Below is a small trained network, with its code and all its weights. Each question gives an input and a class and asks what happens when units are switched off, that is, made to give their printed mean instead of their output.

import numpy as np


def w(rows, s, z=0):
    codes = np.array(rows[::2]) - 128.0
    scale = np.full(codes.shape[1], s)
    scale[-1] = z or s
    return codes * scale


def f(y):
    return np.maximum(y, 0)


def log_softmax(a):
    a = a - a.max(-1, keepdims=True)
    return a - np.log(np.exp(a).sum(-1, keepdims=True))


def net(x, mask):
    res = np.array(x, float).reshape(1, 5) / 4 @ E
    y = f(res @ A[0][:, :-1].T + A[0][:, -1])
    res = res + np.where(mask, y, B[0][:, -1]) @ B[0][:, :-1]
    return log_softmax(res[-1] @ U[:, :-1].T + U[:, -1])


A, B = {}, {}
E = w([
[41,128,177,207,108,209],'x0',
[137,151,65,76,147,231],'x1',
[94,193,119,164,254,100],'x2',
[50,28,64,117,151,103],'x3',
[100,186,44,179,70,98],'x4',
],0.0064)
A[0] = w([
[177,195,171,132,103,134,87],'neuron 1',
[132,111,203,173,105,28,85],'neuron 2',
[112,177,126,136,221,101,51],'neuron 3',
[111,176,64,166,77,110,57],'neuron 4',
[104,78,88,121,134,110,43],'neuron 5',
[162,67,138,94,6,147,23],'neuron 6',
[143,112,128,109,94,135,140],'neuron 7',
[118,157,113,142,203,120,45],'neuron 8',
[129,179,61,159,83,107,86],'neuron 9',
[136,116,145,123,130,82,108],'neuron 10',
[214,127,90,56,142,45,2],'neuron 11',
[146,162,64,64,149,231,77],'neuron 12',
[74,76,111,130,142,136,73],'neuron 13',
[55,128,194,191,105,197,53],'neuron 14',
[176,203,182,128,106,163,85],'neuron 15',
[103,64,97,112,144,113,131],'neuron 16',
[132,107,177,108,151,149,53],'neuron 17',
[161,66,217,80,194,159,82],'neuron 18',
],0.017,0.0058)
B[0] = w([
[90,87,56,107,169,93,222],'neuron 1',
[174,35,211,123,163,132,236],'neuron 2',
[87,193,165,188,173,101,212],'neuron 3',
[105,143,170,50,56,94,214],'neuron 4',
[95,97,95,32,163,102,185],'neuron 5',
[75,216,190,171,207,87,255],'neuron 6',
[124,138,121,224,126,125,182],'neuron 7',
[105,186,159,152,179,102,185],'neuron 8',
[113,129,141,133,36,114,221],'neuron 9',
[160,101,127,136,129,149,169],'neuron 10',
[168,205,79,56,131,234,247],'neuron 11',
[196,39,215,125,165,137,255],'neuron 12',
[111,105,67,72,162,95,196],'neuron 13',
[196,197,93,89,140,215,248],'neuron 14',
[94,86,38,98,157,82,240],'neuron 15',
[131,84,49,167,128,99,221],'neuron 16',
[104,149,154,75,86,116,163],'neuron 17',
[103,149,143,120,2,90,238],'neuron 18',
],0.03,0.0081)
U = w([
[52,200,159,156,208,83,141],'0',
[158,174,67,66,141,233,156],'1',
[65,60,10,78,170,54,90],'2',
[76,127,158,78,1,79,119],'3',
[172,29,207,110,174,130,111],'4',
[127,84,104,157,96,136,254],'5',
[102,96,86,238,89,179,91],'6',
[113,103,79,220,95,157,90],'7',
],0.006,0.0081)

Each question gives the input, the list of numbers given to net, and the class t.
The units are the neurons (one row each of A and B). Each row of codes is followed by its name. A weight is (code - 128) times the scale printed after its matrix; where a second scale follows, it is the last column's (A, B and U).
mask holds one flag per neuron, in row order. A switched-off neuron (its flag False) gives its mean, the last column of its row in B, instead of its output. The means were averaged over made-up inputs and are rounded, as every weight is.
A unit's drop is (log p(t) with every unit on - log p(t) with that unit switched off) / (log p(t) with every unit on - log p(t) with every unit switched off).
unit that matters most: the unit with the biggest drop
k most important neurons: the k neurons with the biggest drops, biggest first
drop when u is switched off: that unit's drop, to one decimal
input [7,6,5,4,0], class 1: most important neuron	(neuron 14)
input [-5,4,0,-7,8], class 3: 2 most important neurons	(neuron 9; neuron 4)
input [-4,-6,-2,5,3], class 4: 4 most important neurons	(neuron 2; neuron 15; neuron 1; neuron 14)
input [1,-4,-1,-3,4], class 3: 3 most important neurons	(neuron 12; neuron 4; neuron 9)
input [-4,2,3,1,2], class 1: 4 most important neurons	(neuron 6; neuron 11; neuron 2; neuron 18)
input [-5,-8,6,0,2], class 4: 2 most important neurons	(neuron 2; neuron 6)
input [-2,4,-7,7,3], class 0: 4 most important neurons	(neuron 6; neuron 15; neuron 1; neuron 7)
input [-7,4,-7,-1,2], class 0: 3 most important neurons	(neuron 6; neuron 14; neuron 7)
input [-3,3,4,2,4], class 0: 4 most important neurons	(neuron 18; neuron 3; neuron 8; neuron 2)
input [-8,6,-8,-8,-4], class 0: 2 most important neurons	(neuron 6; neuron 14)
input [-5,-8,-4,-4,7], class 4: 2 most important neurons	(neuron 2; neuron 18)
input [7,-4,5,-8,3], class 2: drop when neuron 1 is switched off	1.5
input [-6,8,-3,-5,3], class 4: drop when neuron 12 is switched off	3.4
input [8,-8,1,2,0], class 1: unit that matters most	neuron 14
input [3,4,-4,2,-5], class 3: drop when neuron 4 is switched off	-0.1
